Below is a small trained network, with its code and all its weights. Each question gives an input and a class and asks what happens when units are switched off, that is, made to give their printed mean instead of their output.

import numpy as np


def w(rows, s, z=0):
    codes = np.array(rows[::2]) - 128.0
    scale = np.full(codes.shape[1], s)
    scale[-1] = z or s
    return codes * scale


def norm(h):
    return h / np.sqrt((h * h).mean(-1, keepdims=True) + 1e-5)


def f(y):
    return y / 2 * (1 + np.tanh(0.7978845608 * (y + 0.044715 * y**3)))


def log_softmax(a):
    a = a - a.max(-1, keepdims=True)
    return a - np.log(np.exp(a).sum(-1, keepdims=True))


def net(x, mask):
    res = np.array(x, float).reshape(1, 6) / 4 @ E
    u = 0
    for l in range(4):
        y = f(norm(res) @ A[l][:, :-1].T + A[l][:, -1])
        res = res + np.where(mask[u : u + 3], y, B[l][:, -1]) @ B[l][:, :-1]
        u += 3
    return log_softmax(norm(res)[-1] @ U[:, :-1].T + U[:, -1])


A, B = {}, {}
E = w([
[47,104,35,189,189,95,142,74,99,114],'x0',
[85,74,172,64,159,145,206,135,178,128],'x1',
[171,119,108,126,195,123,193,241,160,255],'x2',
[130,74,73,107,79,43,49,46,104,154],'x3',
[103,179,104,99,29,124,125,141,176,113],'x4',
[152,86,81,62,144,129,91,146,146,74],'x5',
],0.0084)
A[0] = w([
[164,117,79,75,136,69,79,135,136,190,77],'L0N0',
[166,117,113,159,224,201,168,130,254,133,90],'L0N1',
[103,62,128,105,131,95,71,61,114,95,1],'L0N2',
],0.0068,0.0053)
B[0] = w([
[248,141,125,104,98,111,232,108,178,84,218],'L0N0',
[83,135,129,111,150,112,34,145,116,140,252],'L0N1',
[104,159,106,119,172,176,31,42,99,171,215],'L0N2',
],0.014,0.0025)
A[1] = w([
[158,49,88,107,109,128,107,1,37,72,54],'L1N0',
[118,35,154,43,135,176,181,216,144,189,4],'L1N1',
[117,73,188,124,94,154,137,52,149,91,30],'L1N2',
],0.0087,0.0046)
B[1] = w([
[85,101,162,61,167,12,66,84,73,146,255],'L1N0',
[100,175,157,60,157,144,85,90,188,167,186],'L1N1',
[176,122,160,177,169,86,215,164,191,7,158],'L1N2',
],0.014,0.0072)
A[2] = w([
[2,51,35,201,145,108,190,64,150,177,3],'L2N0',
[153,92,198,196,201,179,119,157,94,202,71],'L2N1',
[156,56,48,92,213,225,94,186,112,74,67],'L2N2',
],0.0065,0.0026)
B[2] = w([
[212,252,58,94,143,172,193,19,204,53,252],'L2N0',
[206,169,108,154,164,168,207,124,24,194,214],'L2N1',
[1,103,38,229,115,72,100,207,180,96,157],'L2N2',
],0.0088,0.0016)
A[3] = w([
[160,231,79,115,100,142,84,55,165,101,163],'L3N0',
[237,25,77,137,69,84,117,113,190,198,3],'L3N1',
[122,120,137,89,2,114,96,121,126,38,122],'L3N2',
],0.0076,0.0028)
B[3] = w([
[152,102,96,105,80,158,140,75,132,76,253],'L3N0',
[161,108,8,136,128,33,77,240,201,126,193],'L3N1',
[105,83,169,179,91,148,112,155,52,212,240],'L3N2',
],0.013,0.0041)
U = w([
[126,120,181,169,2,192,100,155,68,132,96],'0',
[92,158,171,25,182,160,99,158,193,194,148],'1',
[132,147,70,145,127,145,195,40,135,90,107],'2',
[187,177,149,199,169,176,173,155,59,205,68],'3',
[55,118,65,177,185,142,96,198,129,93,29],'4',
[206,86,51,113,80,66,124,182,165,174,168],'5',
[88,81,145,106,137,45,86,46,65,129,254],'6',
[91,68,233,175,132,139,186,147,131,56,33],'7',
],0.019,0.0035)

Each question gives the input, the list of numbers given to net, and the class t.
The units are the neurons (one row each of A and B). Each row of codes is followed by its name. A weight is (code - 128) times the scale printed after its matrix; where a second scale follows, it is the last column's (A, B and U).
mask holds one flag per neuron, layer by layer. A switched-off neuron (its flag False) gives its mean, the last column of its row in B, instead of its output. The means were averaged over made-up inputs and are rounded, as every weight is.
A unit's drop is (log p(t) with every unit on - log p(t) with that unit switched off) / (log p(t) with every unit on - log p(t) with every unit switched off).
The circuit of an input: a set's keep is (log p(t) with only the set's units on - log p(t) with every unit switched off) / (log p(t) with every unit on - log p(t) with every unit switched off). Starting from all 12 units, units are removed one at a time, each time the one whose removal leaves the highest keep (on an exact tie, the one counted first), for as long as the keep stays at least 0.8.
units of the circuit, in order: the units of the circuit, biggest drop first
unit that matters most: the unit with the biggest drop
k most important neurons: the k neurons with the biggest drops, biggest first
k most important neurons of layer l: the k neurons of layer l with the biggest drops, biggest first
drop when u is switched off: that unit's drop, to one decimal
input [5,8,-5,-2,-4,-7], class 2: unit that matters most => L2N0
input [2,4,-2,-3,-3,-1], class 4: units of the circuit, in order => L1N0, L0N1
input [8,0,7,-2,8,8], class 4: 3 most important neurons => L2N2, L1N0, L0N1
input [7,-4,2,-2,-6,3], class 4: units of the circuit, in order => L1N0, L0N2
input [4,5,-1,-2,2,7], class 4: units of the circuit, in order => L1N0, L2N2
input [-3,-1,6,4,-7,-6], class 3: 2 most important neurons => L2N1, L1N0
input [2,0,-6,-5,3,-6], class 7: 2 most important neurons => L1N2, L0N1
input [-1,-1,2,-2,-4,4], class 4: 3 most important neurons => L0N1, L2N2, L1N0
input [7,1,-7,-7,1,0], class 2: 2 most important neurons of layer 0 => L0N0, L0N2
input [5,3,-8,-6,-4,-6], class 7: 2 most important neurons => L1N2, L0N2
input [-3,6,-5,-5,0,6], class 7: 2 most important neurons => L1N2, L1N0
input [4,-7,3,8,2,2], class 5: 2 most important neurons => L0N0, L3N1
input [-5,7,-1,4,0,-3], class 1: 3 most important neurons => L1N1, L0N0, L0N2
input [4,1,4,-3,1,8], class 4: units of the circuit, in order => L2N2
input [4,-2,-3,-4,6,0], class 0: 2 most important neurons => L3N2, L0N2
input [7,-2,6,8,8,3], class 5: 2 most important neurons => L3N1, L0N0
input [3,7,-1,-6,-2,-8], class 3: 2 most important neurons => L2N1, L1N0
input [5,-3,-1,-1,5,1], class 2: drop when L2N0 is switched off => 0.5
input [8,3,-3,-5,4,0], class 2: drop when L2N0 is switched off => 0.4
input [-4,2,-5,-1,7,-6], class 0: drop when L3N2 is switched off => 0.8
input [-6,-1,2,7,3,-4], class 5: drop when L3N1 is switched off => 0.2
input [-6,6,-7,4,8,-5], class 0: units of the circuit, in order => L3N2
